Here is a tiny trained network, its code and every weight. The questions are about switching its units off for an input and a class, where a switched-off unit gives its printed mean instead of its output.

import numpy as np


def w(rows, s, z=0):
    codes = np.array(rows[::2]) - 128.0
    scale = np.full(codes.shape[1], s)
    scale[-1] = z or s
    return codes * scale


def f(y):
    return np.maximum(y, 0)


def log_softmax(a):
    a = a - a.max(-1, keepdims=True)
    return a - np.log(np.exp(a).sum(-1, keepdims=True))


def net(x, mask):
    res = np.array(x, float).reshape(1, 6) / 4 @ E
    y = f(res @ A[0][:, :-1].T + A[0][:, -1])
    res = res + np.where(mask, y, B[0][:, -1]) @ B[0][:, :-1]
    return log_softmax(res[-1] @ U[:, :-1].T + U[:, -1])


A, B = {}, {}
E = w([
[55,193,135,210,110,198,243],'x0',
[163,140,51,215,92,12,151],'x1',
[10,152,147,205,202,91,21],'x2',
[129,128,127,129,131,126,128],'x3',
[165,9,138,199,195,161,151],'x4',
[49,85,1,72,170,153,142],'x5',
],0.0056)
A[0] = w([
[39,207,149,236,129,189,230,207],'N1',
[107,197,111,67,91,120,125,111],'N2',
[46,116,144,186,203,109,75,42],'N3',
[161,147,24,216,87,24,146,180],'N4',
[161,161,199,165,104,118,117,46],'N5',
[156,49,147,194,194,165,146,182],'N6',
[82,108,35,93,152,154,139,80],'N7',
[53,141,146,182,202,111,50,34],'N8',
[80,103,45,87,153,133,144,63],'N9',
[101,223,123,66,65,131,121,157],'N10',
[79,148,159,166,188,103,66,8],'N11',
[66,113,43,101,148,145,134,71],'N12',
[89,144,193,88,173,225,123,202],'N13',
[186,96,128,84,160,76,53,35],'N14',
[175,100,114,92,149,62,48,119],'N15',
[172,165,213,155,103,110,113,16],'N16',
[150,115,67,199,116,56,140,192],'N17',
[88,122,33,103,160,139,132,62],'N18',
[144,50,134,187,193,145,167,201],'N19',
[81,115,35,94,164,144,136,55],'N20',
[191,41,128,156,180,165,169,159],'N21',
[92,209,134,49,97,121,120,200],'N22',
[173,83,124,82,137,77,20,104],'N23',
[141,148,50,218,99,18,147,170],'N24',
[148,49,138,177,192,170,144,129],'N25',
[151,99,155,82,146,118,58,114],'N26',
[148,51,160,149,179,169,139,184],'N27',
[69,113,218,64,168,213,94,177],'N28',
[79,107,45,97,144,138,138,68],'N29',
[162,151,210,149,101,113,130,3],'N30',
[253,91,117,53,48,172,237,78],'N31',
[164,178,207,176,109,107,119,77],'N32',
[148,112,55,73,104,152,180,91],'N33',
],0.0059,0.002)
B[0] = w([
[89,38,92,46,61,105,209,252],'N1',
[140,161,103,160,84,104,74,180],'N2',
[112,163,120,86,175,56,151,198],'N3',
[186,134,126,57,167,208,119,240],'N4',
[184,59,181,154,133,102,138,167],'N5',
[139,157,89,137,77,100,84,202],'N6',
[193,84,183,171,121,105,108,190],'N7',
[106,158,124,77,192,64,157,200],'N8',
[198,79,198,184,115,106,111,183],'N9',
[143,153,98,146,83,98,82,203],'N10',
[113,143,139,89,185,71,168,175],'N11',
[192,79,184,169,130,100,122,186],'N12',
[180,127,104,64,134,180,114,212],'N13',
[77,65,113,93,80,138,202,188],'N14',
[94,79,110,87,95,141,183,202],'N15',
[189,69,191,167,127,106,135,171],'N16',
[168,149,112,75,147,195,108,206],'N17',
[194,76,191,179,136,110,111,181],'N18',
[134,163,91,126,74,105,81,201],'N19',
[192,82,203,188,125,98,118,185],'N20',
[122,190,84,140,90,86,80,201],'N21',
[151,155,94,134,89,103,71,206],'N22',
[71,63,106,89,89,136,203,212],'N23',
[190,132,114,58,166,224,117,231],'N24',
[137,165,91,147,72,88,68,190],'N25',
[111,89,106,84,102,146,167,185],'N26',
[135,166,88,119,85,116,78,193],'N27',
[187,140,114,72,156,179,110,223],'N28',
[204,77,199,190,123,105,117,181],'N29',
[189,80,186,170,137,94,131,163],'N30',
[66,215,139,90,255,22,177,254],'N31',
[182,67,165,150,126,116,131,180],'N32',
[147,143,165,157,175,64,125,182],'N33',
],0.0067,0.0055)
U = w([
[169,83,213,176,131,109,121,99],'0',
[95,174,130,117,212,72,157,115],'1',
[129,133,120,126,118,141,120,214],'2',
[89,71,102,110,71,146,183,101],'3',
[164,148,116,104,170,226,99,115],'4',
[127,173,90,154,67,105,65,106],'5',
[78,144,146,187,143,192,121,111],'6',
[43,158,165,249,164,203,123,2],'7',
],0.014,0.0098)

Each question gives the input, the list of numbers given to net, and the class t.
The units are the neurons (one row each of A and B). Each row of codes is followed by its name. A weight is (code - 128) times the scale printed after its matrix; where a second scale follows, it is the last column's (A, B and U).
mask holds one flag per neuron, in row order. A switched-off neuron (its flag False) gives its mean, the last column of its row in B, instead of its output. The means were averaged over made-up inputs and are rounded, as every weight is.
A unit's drop is (log p(t) with every unit on - log p(t) with that unit switched off) / (log p(t) with every unit on - log p(t) with every unit switched off).
The circuit of an input: a set's keep is (log p(t) with only the set's units on - log p(t) with every unit switched off) / (log p(t) with every unit on - log p(t) with every unit switched off). Starting from the 12 units with the biggest drops (on a tie, the unit counted first), units are removed one at a time, each time the one whose removal leaves the highest keep (on an exact tie, the one counted first), for as long as the keep stays at least 0.8.
units of the circuit, in order: the units of the circuit, biggest drop first
most important unit: the unit with the biggest drop
top k neurons: the k neurons with the biggest drops, biggest first
drop of u: that unit's drop, to one decimal
input [8,7,-1,-7,-8,-1], class 3: units of the circuit, in order : (N1)
input [-7,-5,-5,-5,2,3], class 3: units of the circuit, in order : (N23 N14)
input [-4,7,1,2,1,-6], class 4: units of the circuit, in order : (N24 N4)
input [5,-5,0,-2,-8,-5], class 5: units of the circuit, in order : (N10 N22)
input [-3,5,7,5,8,-5], class 5: units of the circuit, in order : (N6 N19)
input [7,8,3,2,-4,-6], class 4: units of the circuit, in order : (N24 N4)
input [-3,0,8,6,-8,-1], class 1: top 3 neurons : (N8 N11 N3)
input [-6,8,1,-3,2,-6], class 4: top 4 neurons : (N24 N4 N17 N1)
input [-1,3,8,7,7,-5], class 1: top 3 neurons : (N8 N3 N11)
input [-5,8,7,4,-2,5], class 4: units of the circuit, in order : (N24 N4)
input [-8,8,3,-3,8,-5], class 3: units of the circuit, in order : (N23 N14 N15)
input [6,-8,-7,-5,-8,-8], class 0: top 4 neurons : (N16 N30 N5 N32)
input [2,6,4,1,2,0], class 4: top 3 neurons : (N24 N4 N31)
input [6,8,-8,3,6,4], class 1: top neuron : (N31)
input [-1,7,-4,-2,8,3], class 5: units of the circuit, in order : (N21 N19)
input [-4,7,-6,6,0,-4], class 4: units of the circuit, in order : (N4 N24)
input [7,6,-7,-2,6,4], class 1: top 2 neurons : (N31 N33)
input [8,1,5,1,-8,-8], class 0: units of the circuit, in order : (N32 N16)
input [-7,1,1,-4,-2,6], class 3: top 3 neurons : (N23 N15 N14)
input [-7,-6,6,3,4,6], class 3: most important unit : N23
input [-3,8,7,7,8,-2], class 4: top 4 neurons : (N24 N4 N17 N31)
input [0,3,8,-4,3,-6], class 1: top 3 neurons : (N8 N3 N11)
input [8,2,6,-1,5,-7], class 3: top 2 neurons : (N1 N31)
input [-3,-6,-7,3,-6,0], class 1: drop of N33 : 0.1
input [-5,8,1,-4,4,6], class 4: drop of N17 : 0.3
input [-6,-3,-4,-2,7,7], class 0: drop of N29 : 0.2
